Below is a small trained network, with its code and all its weights. Each question gives an input and a target symbol and asks what happens when units are switched off, that is, made to give their printed mean instead of their output.

import numpy as np


def w(rows, s, z=0):
    codes = np.array(rows[::2]) - 128.0
    scale = np.full(codes.shape[1], s)
    scale[-1] = z or s
    return codes * scale


def f(y):
    return y / 2 * (1 + np.tanh(0.7978845608 * (y + 0.044715 * y**3)))


def softmax(a):
    e = np.exp(a - a.max(-1, keepdims=True))
    return e / e.sum(-1, keepdims=True)


def log_softmax(a):
    a = a - a.max(-1, keepdims=True)
    return a - np.log(np.exp(a).sum(-1, keepdims=True))


def net(x, mask):
    ids = ['ΔΩαβγεζηθλμξπστφ'.index(c) for c in x.split()]
    T = len(ids)
    res = E[ids] + P[:T]
    u = 0
    for l in range(2):
        r = res
        for j in range(2):
            rows = slice(2 * j, 2 * j + 2)
            q, k, v = (r @ M[l][rows].T for M in (Q, K, V))
            z = softmax(np.where(np.tri(T) > 0, q @ k.T / 2**0.5, -1e9)) @ v
            o = O[l][rows]
            res = res + np.where(mask[u + j], z, o[:, -1]) @ o[:, :-1]
        u += 2
        y = f(res @ A[l][:, :-1].T + A[l][:, -1])
        res = res + np.where(mask[u : u + 4], y, B[l][:, -1]) @ B[l][:, :-1]
        u += 4
    return log_softmax(res[-1] @ U[:, :-1].T + U[:, -1])


Q, K, V, O, A, B = {}, {}, {}, {}, {}, {}
E = w([
[60,121,105,136,194,138,161,96,192,138],'Δ',
[174,83,74,212,173,167,126,97,123,165],'Ω',
[142,32,169,108,135,172,95,147,54,196],'α',
[101,112,6,138,147,133,110,115,147,112],'β',
[54,161,173,58,102,112,154,71,143,57],'γ',
[127,174,123,99,76,138,134,148,228,212],'ε',
[115,160,217,149,152,202,86,174,151,115],'ζ',
[39,154,123,126,189,201,148,160,154,160],'η',
[198,182,194,120,142,156,245,195,160,147],'θ',
[182,128,82,166,110,215,74,161,72,83],'λ',
[122,181,106,119,194,114,66,195,70,152],'μ',
[118,86,160,180,129,112,101,159,164,106],'ξ',
[16,73,138,77,106,153,123,187,120,144],'π',
[130,201,68,138,211,166,130,63,92,134],'σ',
[86,90,115,167,67,206,155,142,133,126],'τ',
[123,182,132,225,149,144,68,156,189,100],'φ',
],0.017)
P = w([
[62,136,133,241,138,145,54,248,95,201],'0',
[72,131,82,255,103,190,97,244,102,177],'1',
[89,127,73,212,121,186,118,218,135,186],'2',
[106,132,84,177,124,182,96,203,133,184],'3',
[127,108,97,142,136,179,100,150,161,166],'4',
[129,123,103,144,125,193,98,155,170,181],'5',
[133,111,94,139,112,181,109,170,183,181],'6',
[136,129,130,153,119,171,94,159,172,188],'7',
[124,103,86,176,111,197,102,165,196,161],'8',
[102,124,105,200,98,176,133,156,183,177],'9',
[99,125,117,233,102,162,134,165,171,198],'10',
],0.0037)
Q[0] = w([
[127,121,185,35,63,25,185,26,88,33],'L0H0',
[131,102,86,163,150,83,19,97,91,130],'L0H0',
[46,129,144,197,152,157,111,152,199,100],'L0H1',
[95,146,150,101,121,135,166,199,254,138],'L0H1',
],0.0076)
K[0] = w([
[2,66,158,163,181,145,68,45,37,4],'L0H0',
[134,179,52,166,164,71,58,92,111,185],'L0H0',
[204,133,180,79,86,124,198,194,213,253],'L0H1',
[86,148,135,91,90,156,59,100,189,220],'L0H1',
],0.0068)
V[0] = w([
[6,99,52,201,195,148,32,63,34,141],'L0H0',
[214,88,174,156,253,88,184,167,23,36],'L0H0',
[229,162,89,54,61,87,101,106,177,175],'L0H1',
[61,88,123,157,142,123,28,45,88,58],'L0H1',
],0.0053)
O[0] = w([
[217,138,50,5,197,161,127,101,210,128,34],'L0H0',
[195,125,119,161,174,124,154,223,103,102,2],'L0H0',
[162,121,111,142,155,127,137,29,2,157,128],'L0H1',
[123,87,173,156,142,114,154,52,184,69,43],'L0H1',
],0.0074,0.0065)
A[0] = w([
[110,191,151,101,138,78,179,204,30,66,252],'L0N0',
[212,137,134,129,104,219,250,113,168,151,203],'L0N1',
[151,86,22,118,125,149,105,129,29,222,160],'L0N2',
[169,79,88,139,74,71,82,125,253,35,139],'L0N3',
],0.0061,0.0024)
B[0] = w([
[141,103,137,131,145,77,217,109,148,175,207],'L0N0',
[95,95,189,227,144,236,153,2,39,126,158],'L0N1',
[233,152,196,149,127,136,94,134,133,99,253],'L0N2',
[182,69,128,239,72,28,182,143,212,57,181],'L0N3',
],0.008,0.0049)
Q[1] = w([
[131,164,127,74,185,127,136,162,150,100],'L1H0',
[114,58,130,126,136,166,88,62,93,128],'L1H0',
[1,67,178,82,79,194,105,69,170,161],'L1H1',
[146,149,127,131,96,93,130,95,179,140],'L1H1',
],0.0075)
K[1] = w([
[87,116,95,145,140,137,92,179,132,109],'L1H0',
[127,142,141,178,88,184,136,117,95,168],'L1H0',
[95,139,192,128,81,123,223,149,130,255],'L1H1',
[119,85,118,147,128,114,149,101,161,89],'L1H1',
],0.0084)
V[1] = w([
[104,233,122,97,101,86,148,110,143,63],'L1H0',
[161,138,165,118,140,119,254,160,173,201],'L1H0',
[158,152,101,126,132,86,20,119,122,205],'L1H1',
[215,187,166,228,124,62,122,87,127,183],'L1H1',
],0.0056)
O[1] = w([
[122,175,113,171,184,132,39,171,54,2,89],'L1H0',
[64,228,153,68,184,98,245,149,115,162,203],'L1H0',
[113,121,142,71,61,61,21,90,161,218,139],'L1H1',
[224,143,115,210,128,77,79,136,116,183,253],'L1H1',
],0.0069,0.0059)
A[1] = w([
[83,169,178,86,127,80,201,108,86,135,165],'L1N0',
[164,1,160,80,80,117,160,170,127,61,199],'L1N1',
[50,137,83,50,119,153,117,138,113,163,6],'L1N2',
[153,121,180,172,78,131,126,163,67,169,53],'L1N3',
],0.008,0.0018)
B[1] = w([
[119,137,100,135,115,131,10,119,134,122,198],'L1N0',
[108,118,147,89,89,95,183,113,6,73,158],'L1N1',
[127,55,94,223,212,110,69,169,76,129,148],'L1N2',
[134,107,92,84,167,131,135,89,155,77,249],'L1N3',
],0.011,0.012)
U = w([
[83,187,152,77,119,115,102,106,142,44,125],'Δ',
[158,101,1,111,140,83,143,100,154,91,61],'Ω',
[53,122,120,89,163,90,193,88,234,154,108],'α',
[161,108,201,75,150,135,152,126,67,157,212],'β',
[211,145,138,171,109,202,63,165,50,67,84],'γ',
[155,179,65,61,210,176,123,25,91,100,63],'ε',
[99,91,90,117,128,118,114,151,73,119,55],'ζ',
[112,176,246,123,97,211,97,201,167,138,186],'η',
[165,193,104,67,169,100,116,209,125,141,254],'θ',
[127,134,198,161,158,118,126,112,145,127,70],'λ',
[101,116,131,145,91,129,21,86,124,148,190],'μ',
[149,153,146,199,116,125,91,170,194,107,47],'ξ',
[69,138,128,160,37,195,174,142,107,166,111],'π',
[158,119,191,167,93,37,160,145,87,122,140],'σ',
[92,119,100,150,160,201,95,162,159,142,28],'τ',
[188,86,143,186,151,152,155,130,140,180,65],'φ',
],0.0076,0.0044)

Each question gives the input, a string of symbols that net reads in full, and the target symbol t.
The units are the heads (2 rows each of Q, K, V and O) and the neurons (one row each of A and B). Each row of codes is followed by its name. A weight is (code - 128) times the scale printed after its matrix; where a second scale follows, it is the last column's (O, A, B and U).
mask holds one flag per unit, layer by layer, with each layer's heads first. A switched-off unit (its flag False) gives its mean, the last column of its rows in O or B, instead of its output. The means were averaged over made-up inputs and are rounded, as every weight is.
A unit's drop is (log p(t) with every unit on - log p(t) with that unit switched off) / (log p(t) with every unit on - log p(t) with every unit switched off).
The circuit of an input: a set's keep is (log p(t) with only the set's units on - log p(t) with every unit switched off) / (log p(t) with every unit on - log p(t) with every unit switched off). Starting from all 12 units, units are removed one at a time, each time the one whose removal leaves the highest keep (on an exact tie, the one counted first), for as long as the keep stays at least 0.8.
circuit, biggest first: the units of the circuit, biggest drop first
unit that matters most: the unit with the biggest drop
k most important neurons: the k neurons with the biggest drops, biggest first
heads that matter: for each layer, one digit per head in row order, 1 if its drop is at least 0.15 and else 0, layers parted by /
drop when u is switched off: that unit's drop, to one decimal
input π ε ξ, target μ: circuit, biggest first -> (L0H0 L1H1)
input ε Δ σ π η η π φ, target μ: circuit, biggest first -> (L0H0 L1H1 L0H1)
input ε γ ζ ε σ, target μ: heads that matter -> 10 / 01
input ε η γ λ α, target μ: 2 most important neurons -> (L0N0 L0N3)
input π Δ μ η φ, target ξ: circuit, biggest first -> (L0N3 L0H1)
input θ γ γ, target θ: unit that matters most -> L1H1
input τ Ω γ ε λ Ω Δ Δ π, target μ: circuit, biggest first -> (L0H0 L1H1 L0H1)
input σ ξ η Ω, target φ: 2 most important neurons -> (L0N1 L1N3)
input α γ μ ξ τ ξ η γ λ π φ, target ξ: circuit, biggest first -> (L0N3 L0H1 L0H0)
input ε Δ γ μ, target μ: circuit, biggest first -> (L0H0 L1H1)
input θ ξ τ, target θ: heads that matter -> 11 / 10
input ξ ε γ π η, target μ: circuit, biggest first -> (L0H0 L1H1 L0H1)
input θ ζ φ, target θ: 2 most important neurons -> (L0N0 L1N3)
input μ η Ω Δ, target α: 3 most important neurons -> (L0N3 L0N2 L1N0)
input β ζ π, target ζ: heads that matter -> 01 / 01
input θ μ π, target θ: heads that matter -> 11 / 11
input φ β ξ φ γ ξ ξ η, target τ: 3 most important neurons -> (L1N2 L0N2 L0N3)
input η α Δ, target α: 2 most important neurons -> (L0N3 L1N0)
input θ γ θ η ε γ θ β ε φ θ, target μ: unit that matters most -> L1N0
input ε λ ζ Ω, target μ: unit that matters most -> L0H0
input θ τ α ε, target θ: 3 most important neurons -> (L0N0 L1N3 L0N1)
input σ ζ γ α μ τ, target π: 2 most important neurons -> (L1N3 L0N1)
input γ Δ Δ η π λ Δ λ α ξ, target σ: drop when L0H1 is switched off -> 0.5
input ε γ σ ε α π, target μ: drop when L0H0 is switched off -> 0.6
input β ζ ζ α, target β: drop when L0H0 is switched off -> 0.2
input ξ ζ ε γ, target μ: drop when L1N0 is switched off -> 0.1
input ε η ε Ω, target μ: most important neuron -> (L0N0)
